Z: [  4.3 -32.4 -48.5 -39.4  17.8  24.1  -9.1]
E: [ 62.3 -73.3 -14.6 -20.1  10.4 -38.7  35.6]
C: [ -6.7  40.7  44.9  26.3 -12.4 -12.8  -0.4]
H: [-47.1  16.6 -32.3  -1.4  -0.9  39.3 -21.3]
W: [ -0.4 -12.8 -12.4  26.2  -6.7  40.7  44.9]
F: [ 32.0 -11.2  33.9  17.2  -7.2 -38.4  23.0]
Q: [ 15.9  38.9  83.4  45.3 -19.7 -45.0  17.4]
B: [ 10.2 -43.8 -43.9 -21.6   9.4   5.3   6.4]
G: [-49.7 -10.8 -68.9 -17.7   6.3  53.6 -23.1]
perm: [  6.3  53.6 -23.1 -49.7 -10.8 -68.9 -17.7]
G
perm: [ -0.4 -12.8 -12.4  26.3  44.9  40.7  -6.7]
C
perm: [-48.5 -39.4 -32.4  -9.1   4.3  17.8  24.1]
Z
perm: [ 38.9  17.4  15.9 -45.0 -19.7  83.4  45.3]
Q

J: [ -5.3 -26.4 -14.8  15.1 -19.1 -27.9  -8.3 -42.0   3.6 -33.1]
S: [-14.8 -27.9 -26.4  -8.3  15.0  -5.3 -33.1   3.6 -19.1 -42.0]
U: [ -9.2 -43.9 -20.1   4.1  32.6 -11.3 -41.7 -22.1  -6.0 -28.1]
Y: [-22.1 -20.1  -9.2  -5.9  32.6 -41.7 -11.3 -43.9   4.1 -28.1]
V: [-14.8   3.6  -5.4 -33.1 -19.1  -8.3 -27.9  15.0 -26.4 -42.0]
L: [ -3.1 -24.8 -25.9   2.3  24.1 -19.8 -18.1 -16.4  -5.9  -8.8]
X: [-26.2  32.6 -18.2 -30.4 -20.4  13.7  -5.6  47.8 -15.7 -43.2]
P: [-22.4   0.6  64.2 -16.2 -11.1  53.5 -40.7  21.8 -20.3  14.7]
N: [-3.7 -1.9 24.9 -0.3  8.0 18.4 -3.5 -4.1 13.2  2.7]
R: [ -8.8  18.8 -49.3 -22.4  -4.8 -25.5  -3.8  33.9 -34.7 -34.8]
perm: [-27.9 -19.1  15.1  -8.3 -14.8 -42.0 -26.4   3.6 -33.1  -5.3]
J
perm: [-43.9  32.6   4.1 -20.1  -6.0 -41.7  -9.2 -11.3 -22.1 -28.1]
U
perm: [-28.1   4.1 -43.9 -11.3 -41.7  32.6  -5.9  -9.2 -20.1 -22.1]
Y
perm: [-42.0 -33.1 -27.9 -26.4 -19.1 -14.8  -8.3  -5.3   3.6  15.0]
S
perm: [-43.2 -30.4 -26.2 -20.4 -18.2 -15.7  -5.6  13.7  32.6  47.8]
X

M: [ 13.0  31.1  26.0  16.9  13.9   6.7  -4.3  13.2  21.4   9.5  -1.7 -29.0
  22.4 -18.0   8.4  16.3 -49.2   6.9 -25.1  26.7  32.2  20.9  70.3   3.9
   4.1  -5.6 -35.3  10.0  -7.8   3.5  29.2  16.7  16.4  44.7  32.0 -22.1
 -14.7  11.3]
A: [-49.1  44.7  10.0 -22.1  16.9 -29.0  29.2 -18.0  -5.6  26.0   4.1  16.4
  13.9  16.7  70.3  22.4  -4.3  31.1 -35.3  21.4  32.0  -1.7  11.3  20.9
  13.0  13.2 -14.7   6.9   9.5  -7.8  26.7   8.4  16.3 -25.1   3.9   3.5
  32.2   6.7]
K: [-13.0  31.1   8.4  10.5  10.4   6.4  -7.3  -4.6  13.2   1.8   5.5  -8.2
   9.8   5.1  18.7  14.8 -19.2   0.5 -17.2  -3.9  16.1  14.5  11.2  -2.6
   7.1  -9.5  12.3   0.0  -9.8   4.1   8.2 -11.0  10.0  24.9  16.6  -3.2
 -12.8  11.4]
T: [ 70.3  -5.6  22.4  16.7 -22.1  -4.3  11.3  16.4   8.4 -35.3  32.0  29.2
  21.4 -49.1 -14.7  13.9 -18.0  16.2 -25.1   6.9   9.5  44.7  16.9 -29.0
  13.0  10.0  -1.7  13.2   6.7  26.7  20.9  32.2  31.1   4.1   3.5   3.9
  -7.8  26.0]
perm: [-22.1 -14.7  11.3  13.0  31.1  26.0  16.9  13.9   6.7  -4.3  13.2  21.4
   9.5  -1.7 -29.0  22.4 -18.0   8.4  16.3 -49.2   6.9 -25.1  26.7  32.2
  20.9  70.3   3.9   4.1  -5.6 -35.3  10.0  -7.8   3.5  29.2  16.7  16.4
  44.7  32.0]
M
perm: [-35.3  13.9 -29.0  31.1  22.4   6.7  20.9  32.2  26.7  11.3  16.9  -1.7
  44.7  16.2  16.7  29.2  10.0   9.5  13.2  -7.8   8.4 -18.0   6.9 -14.7
  26.0  -5.6   3.9 -49.1  70.3   4.1   3.5  21.4  13.0 -25.1 -22.1  32.0
  16.4  -4.3]
T
perm: [ 11.3  16.7   3.9   6.7  13.0  26.7  32.0  13.9 -18.0 -35.3  21.4  -1.7
  44.7  20.9   3.5   6.9  -7.8  -5.6  16.9   4.1  32.2  16.4   8.4 -25.1
  10.0 -22.1   9.5 -49.1  70.3  -4.3  29.2 -14.7  16.3 -29.0  31.1  26.0
  22.4  13.2]
A

voze: [-79.6  10.7  25.9  -0.9  -1.3  49.3 -29.5 -14.2 -11.5  -3.8 -54.4 -45.6
  72.2  30.2]
fikud: [  4.7  25.0 -44.1 -21.8   8.1  16.4  41.4   9.9 -47.5 -25.7  17.3  -0.9
   2.1   1.0]
dis: [-45.6 -54.4 -29.5  -3.8 -14.2  -0.8 -79.6 -11.5  10.7  25.9  49.3  30.2
  72.2  -1.3]
bil: [-21.8  -0.9 -25.7 -44.1   0.9   2.1   9.9  41.4   4.7   8.1 -28.5 -47.5
  17.3  25.0]
Vafad: [ 17.3 -47.5  -1.0  25.0   2.1 -44.1   9.9   1.0  41.4 -25.7   8.1 -21.8
 -28.5   4.7]
Senen: [  4.7  25.0 -44.1 -21.8   8.1 -28.5  41.4   9.9 -47.5 -25.7  17.3  -0.9
   2.1   1.0]
perm: [  1.0   2.1  -0.9  17.3 -25.7 -47.5   9.9  41.4 -28.5   8.1 -21.8 -44.1
  25.0   4.7]
Senen
perm: [-47.5 -44.1 -28.5 -25.7 -21.8  -0.9   1.0   2.1   4.7   8.1   9.9  17.3
  25.0  41.4]
Senen
perm: [ 25.0  17.3 -47.5 -28.5   8.1   4.7  41.4   9.9   2.1   0.9 -44.1 -25.7
  -0.9 -21.8]
bil
perm: [-47.5 -44.1 -28.5 -25.7 -21.8  -1.0   1.0   2.1   4.7   8.1   9.9  17.3
  25.0  41.4]
Vafad
perm: [ 30.2  72.2 -45.6 -54.4  -3.8 -11.5 -14.2 -29.5  49.3  -1.3  -0.9  25.9
  10.7 -79.6]
voze
perm: [-79.6 -54.4 -45.6 -29.5 -14.2 -11.5  -3.8  -1.3  -0.9  10.7  25.9  30.2
  49.3  72.2]
voze

Runo: [  5.6  37.4 -20.1 -17.1 -28.3 -15.9]
bupam: [  8.4  15.0 -23.0  22.1 -29.7 -10.9]
Sini: [-11.1   8.3   2.2 -10.5   4.4   0.8]
vana: [  5.9  -4.8 -15.1   2.5  -1.8  -6.7]
Dol: [-11.1   0.8   4.5 -10.5   2.2   8.3]
laru: [ 23.1 -21.6 -72.2 -14.7 -46.5  -5.6]
mave: [ 38.0  -7.3   5.9 -46.1 -37.1  32.5]
perm: [-15.9   5.6  37.4 -20.1 -17.1 -28.3]
Runo
perm: [  0.8 -11.1   8.3   2.2 -10.5   4.4]
Sini
perm: [  2.2   0.8 -11.1 -10.5   8.3   4.4]
Sini

bikot: [  5.7  -5.9  -2.6 -30.8  24.8   9.6 -30.0 -11.9 -15.7  27.7   6.1  -2.9
   4.3  -1.4  32.7 -16.0   9.4 -11.8  21.8  36.0  17.0]
tud: [ 14.3  -6.2 -18.1 -13.6  27.6  28.7   3.8   0.7   2.7  -0.6  -0.7 -12.3
  11.3  24.5  17.4 -31.5 -27.1   8.7 -21.2  -6.4  26.6]
zab: [ 20.2  37.1  -7.6   5.9  53.1  -6.0  28.5 -32.1 -27.8  31.6 -15.7 -59.2
 -15.1  41.6  65.1 -49.6 -48.8  12.6  64.2  24.5  49.1]
denek: [ 24.8   4.3  36.0  27.7 -11.7 -30.8 -11.9   5.7  -2.9 -30.0  -1.4  17.0
 -16.0  -2.6  -5.9  21.8   9.6   6.1 -15.7  32.7   9.4]
pap: [ 12.1   3.5 -25.3  -4.2  39.7 -13.5   8.0  -9.6 -13.7  41.2 -17.5 -54.2
 -13.6  25.1  36.8 -80.4 -48.9  -6.7  48.6  -1.7   2.6]
perm: [  9.4  32.7 -15.7   6.1   9.6  21.8  -5.9  -2.6 -16.0  17.0  -1.4 -30.0
  -2.9   5.7 -11.9 -30.8 -11.7  27.7  36.0   4.3  24.8]
denek
perm: [ -4.2  -9.6  -1.7  48.6 -25.3   8.0   2.6  39.7 -48.9 -13.7 -80.4  41.2
 -17.5  36.8  12.1 -13.5  25.1  -6.7   3.5 -54.2 -13.6]
pap

susar: [-56.9  31.1  13.3  33.6]
Rorir: [-56.9  13.3  33.6  31.0]
zan: [-56.9  31.1  33.6  13.2]
perm: [-56.9  13.2  31.1  33.6]
zan
perm: [ 33.6  13.2 -56.9  31.1]
zan
perm: [ 13.2  33.6  31.1 -56.9]
zan
perm: [-56.9  13.2  33.6  31.1]
zan
perm: [-56.9  13.3  31.1  33.6]
susar
perm: [ 31.1  33.6 -56.9  13.3]
susar
perm: [ 31.0 -56.9  13.3  33.6]
Rorir

ruka: [ 65.2   3.3 -68.2  67.0  44.6 -54.1 -39.5  55.3   0.5  49.7  39.4  51.6
 -33.5 -35.8  24.7]
lib: [  0.5   3.3 -35.8 -39.5  65.2 -54.1  51.6  49.7  44.6  55.3  67.0 -33.5
  39.5 -68.2  24.7]
senub: [-36.4 -70.4 -23.1 -57.5  52.8 -23.9  38.0   8.8  -4.9  53.6  31.4  36.5
  53.2   6.8 -11.5]
dun: [-58.6  68.6  24.0 -47.5  32.9 -41.6 -57.9 -72.5  40.5 -46.5 -21.9  -5.0
  52.8  63.3 -27.4]
Zinuf: [ 51.6   3.3  49.7 -39.5  65.2   0.5 -35.9  67.0  44.6  55.3 -68.2 -33.5
 -54.1  24.7  39.5]
napi: [-23.1 -11.5 -57.5   8.8 -70.4  52.8  53.5 -23.9  31.4  36.5   6.8  53.2
  38.0  -4.9 -36.4]
vileb: [ 28.4  62.1 -23.3 -49.1 -56.9 -43.5  65.4  54.3 -39.7  59.1   4.2 -53.1
  38.0 -34.7 -64.1]
Nede: [-27.4 -58.6 -47.5  40.5 -72.4 -41.6  52.8  32.9  24.0 -21.9  -5.0  63.3
 -57.9 -46.5  68.6]
perm: [ 52.8  40.5 -46.5  32.9 -58.6  24.0 -72.5  -5.0 -57.9 -41.6 -27.4 -47.5
 -21.9  68.6  63.3]
dun
perm: [ 24.7 -35.8 -33.5  51.6  39.4  49.7   0.5  55.3 -39.5 -54.1  44.6  67.0
 -68.2   3.3  65.2]
ruka
perm: [-33.5  39.5 -68.2  24.7   0.5   3.3 -35.8 -39.5  65.2 -54.1  51.6  49.7
  44.6  55.3  67.0]
lib
perm: [-23.1  52.8  -4.9  53.5 -36.4  38.0  53.2  36.5   8.8   6.8 -23.9 -57.5
 -11.5  31.4 -70.4]
napi
perm: [ 24.7 -35.8 -39.5   3.3 -54.1  67.0  49.7  65.2   0.5  51.6 -68.2  44.6
  39.5 -33.5  55.3]
lib
perm: [-72.4 -27.4 -21.9  63.3 -46.5  24.0 -41.6  40.5  -5.0  68.6 -47.5  52.8
 -58.6  32.9 -57.9]
Nede

nulo: [  7.8 -18.8  23.9  73.2]
muz: [ 57.8 -21.8 -14.1  50.3]
vog: [ 28.8  28.7 -32.2  21.3]
paza: [-18.8  73.2  23.9   7.9]
perm: [ 21.3 -32.2  28.7  28.8]
vog
perm: [ 50.3 -14.1 -21.8  57.8]
muz
perm: [ 73.2  23.9 -18.8   7.8]
nulo
perm: [ 21.3  28.8  28.7 -32.2]
vog
perm: [  7.9  23.9  73.2 -18.8]
paza

nas: [ 55.2 -58.8 -74.6  11.9  35.8 -26.6   4.3]
Vol: [-26.8  -2.6   9.6 -63.1  72.5  23.5   4.6]
zev: [  4.3 -26.6 -74.5  35.8  11.9 -58.8  55.2]
maf: [  6.3 -76.0  11.6   4.5 -12.9  -4.3 -24.1]
Fafe: [-24.1   4.5 -12.9  11.6   6.3  -4.4 -76.0]
perm: [  6.3  -4.4 -76.0 -24.1   4.5 -12.9  11.6]
Fafe
perm: [ 55.2 -58.8  11.9  35.8 -74.5 -26.6   4.3]
zev
perm: [-76.0  -4.4   6.3  11.6 -12.9   4.5 -24.1]
Fafe
perm: [-63.1 -26.8  -2.6   4.6   9.6  23.5  72.5]
Vol

Limef: [-15.6  40.8  62.0 -20.7 -30.2  51.0  -6.1  19.9  28.4 -38.8 -10.0  10.1
  -6.0  69.8  30.8  13.9 -15.9  10.0  11.1 -38.8  55.4  63.7  24.4 -14.7
  -8.2  -4.1 -23.8 -54.1  34.2  -0.5  77.5  -2.4  -4.3 -13.0]
Tem: [-41.2  10.6  30.4 -36.6 -14.4 -22.9 -40.1 -33.2 -13.1 -69.8 -34.3  22.8
  31.1 -24.5  46.4   1.3  -2.7  53.0  -1.5 -25.5 -37.3 -19.1 -48.6 -20.3
 -15.6 -28.9 -55.0  27.2   9.7 -34.7 -72.4 -11.4 -18.7   5.1]
vir: [ 51.0  55.4  24.4  -6.1  28.4  63.7  11.1  10.0  -8.2  40.8  -6.0  34.2
 -20.7 -15.6  -2.4  19.9 -15.9  30.8  -4.1 -10.0  -4.3 -38.8 -54.1 -14.7
 -13.0  13.9 -38.8  62.0  10.1 -30.2 -23.8  -0.4  69.8  77.5]
lumiz: [  5.0 -24.5 -28.9 -14.4  -1.5 -11.4  46.4  -2.7 -25.5  53.0 -37.3 -22.9
 -40.1 -72.4   1.3 -41.2   9.7 -13.1 -33.2 -55.0 -36.6 -18.7 -20.3  22.8
 -48.6  27.2 -34.7  31.1 -34.3  10.6 -69.8 -15.6  30.4 -19.1]
degu: [  1.8  -2.9 -17.7  -4.4  53.6  15.9 -68.5 -42.5 -42.7  -8.0 -60.9  30.0
  56.8   0.2 -19.9 -30.9  -3.3  -1.2  -1.1  32.3 -35.4 -20.2  20.2 -33.2
 -55.9 -16.6 -60.3  81.3  -7.1 -31.0   2.0  62.2 -51.1  41.1]
perm: [-19.1  30.4 -15.6 -69.8  10.6 -34.3  31.1 -34.7  27.2 -48.6  22.8 -20.3
 -18.7 -36.6 -55.0 -33.2 -13.1   9.7 -41.2   1.3 -72.4 -40.1 -22.9 -37.3
  53.0 -25.5  -2.7  46.4 -11.4  -1.5 -14.4 -28.9 -24.5   5.0]
lumiz
perm: [-54.1 -38.8 -38.8 -30.2 -23.8 -20.7 -15.9 -15.6 -14.7 -13.0 -10.0  -8.2
  -6.1  -6.0  -4.3  -4.1  -2.4  -0.4  10.0  10.1  11.1  13.9  19.9  24.4
  28.4  30.8  34.2  40.8  51.0  55.4  62.0  63.7  69.8  77.5]
vir
perm: [-54.1 -38.8 -38.8 -30.2 -23.8 -20.7 -15.9 -15.6 -14.7 -13.0 -10.0  -8.2
  -6.1  -6.0  -4.3  -4.1  -2.4  -0.5  10.0  10.1  11.1  13.9  19.9  24.4
  28.4  30.8  34.2  40.8  51.0  55.4  62.0  63.7  69.8  77.5]
Limef
perm: [-72.4 -69.8 -55.0 -48.6 -41.2 -40.1 -37.3 -36.6 -34.7 -34.3 -33.2 -28.9
 -25.5 -24.5 -22.9 -20.3 -19.1 -18.7 -15.6 -14.4 -13.1 -11.4  -2.7  -1.5
   1.3   5.0   9.7  10.6  22.8  27.2  30.4  31.1  46.4  53.0]
lumiz
perm: [ 24.4 -14.7  -8.2  -4.1 -23.8 -54.1  34.2  -0.5  77.5  -2.4  -4.3 -13.0
 -15.6  40.8  62.0 -20.7 -30.2  51.0  -6.1  19.9  28.4 -38.8 -10.0  10.1
  -6.0  69.8  30.8  13.9 -15.9  10.0  11.1 -38.8  55.4  63.7]
Limef
perm: [  5.1 -18.7 -11.4 -72.4 -34.7   9.7  27.2 -55.0 -28.9 -15.6 -20.3 -48.6
 -19.1 -37.3 -25.5  -1.5  53.0  -2.7   1.3  46.4 -24.5  31.1  22.8 -34.3
 -69.8 -13.1 -33.2 -40.1 -22.9 -14.4 -36.6  30.4  10.6 -41.2]
Tem

